[[128 124 129 135]
 [135 131 128 138]
 [124 111 129 125]
 [129 134 123 133]
 [123 128 122 136]
 [128 120 130 132]
 [131 135 118 136]
 [120 142 115 136]
 [126 114 131 133]
 [117 142 140 140]
 [126 131 134 131]
 [114 127  99 142]
 [130 124 129 130]
 [115 135 109 136]]
Rows and columns are numbered from 1.
The entry directly above 127 is 131
The entry in row 3 and column 1 -> 124
The entry at row 1, column 2 is 124
The entry in the top-left corner? 128
The entry in row 1 and column 3? 129
The smallest entry -> 99
The entry in the bottom-right corner? 136
The entry in the bottom-left corner? 115
The top-right entry -> 135
The entry directly above the smallest entry: 134
The entry in row 2 and column 2? 131
The entry directly below 99 -> 129
The entry at row 2, column 1: 135
The entry at row 2, column 3? 128
The entry just left of the smallest entry? 127

[[128 141 137 140 134 136 116 137 108 119 122 149]
 [132 130 137 134 126 121 129 116 127 120 117 135]
 [114 131 121 133 133 129 127 140 132 127 130 123]
 [122 128 135 132 136 137 126 122 131 124 125 128]
 [132 121 126 124 119 131 130 126 125 127 129 127]
 [127 133 132 129 131 126 140 136 124 124 122 127]
 [123 130 127 128 137 129 133 119 129 127 136 132]
 [128 132 121 127 131 127 130 132 130 121 122 131]
 [130 124 121 136 124 135 137 121 123 117 127 125]
 [127 127 120 129 132 127 133 129 133 123 134 127]
 [123 135 128 134 122 133 128 130 122 130 125 133]
 [118 126 130 118 122 129 122 121 127 120 132 133]
 [123 131 117 138 136 137 129 129 127 132 135 133]
 [120 110 122 152 128 156 134 127 125 151 136 122]]
Indices start at 1.
Read off the entry at row 1, column 2.
141
Read off the bottom-right entry.
122
Read off the entry at row 3, column 3.
121
Read off the entry at row 1, column 3.
137
Read off the entry in the top-right corner.
149
Read off the top entry of the column that holds the largest entry.
136
Read off the entry in the top-left corner.
128
The entry in row 2 and column 1: 132
Read off the entry at row 2, column 3.
137
The entry at row 3, column 1: 114
Read off the entry just left of the largest entry.
128
Read off the largest entry.
156
The entry just left of the smallest entry -> 137
Read off the entry in the bottom-left corner.
120
Read off the top entry of the column that holds the smallest entry.
108
Read off the entry in row 2 and column 2.
130
The entry just right of the largest entry -> 134

W =
[[137 134 121 146 114 110 132 108 144]
 [140 132 117 129 110 140 109 139 112]
 [136 124 143 143 109 106 138 104 130]
 [156 127 134 117 124 114 129 139 138]
 [113 137 125 140 110 121 115 144 136]
 [156 112 149 139 115 145 113 122 135]
 [139 110 127 135 134 124 120 127 121]
 [138 119 125 131 122 109 130 151 136]
 [117 125 144 139 149 124 120 152 131]]
Indices start at 1.
Read off the entry at row 2, column 3.
117
The entry at row 1, column 1 is 137
The bottom-left entry: 117
Read off the entry in row 2 and column 1.
140
The entry directly above the centre entry is 124
The entry in row 1 and column 3 is 121
Read off the entry in the top-right corner.
144
Read off the bottom-right entry.
131
The entry at row 1, column 2 is 134
The entry directly above 145 -> 121
Read off the smallest entry.
104
The entry just left of the smallest entry: 138
The entry at row 3, column 3: 143
The entry in row 3 and column 1 -> 136
The entry just left of the centre entry is 140
The centre entry is 110
The entry directly below the centre entry is 115
The entry directly below 108 -> 139

[[128, 133, 132, 120, 138, 132, 129], [120, 113, 135, 126, 113, 123, 125], [127, 133, 132, 122, 138, 132, 129], [112, 136, 133, 118, 158, 139, 119], [127, 129, 134, 126, 138, 129, 122]]
Give the 5th entry in reading order.
A: 138
Give the second largest entry.
A: 139
The entry just left of 118 is 133
Give the first entry in reading order.
A: 128
The entry just right of the centre entry: 138
Give the entry just left of the centre entry.
A: 132
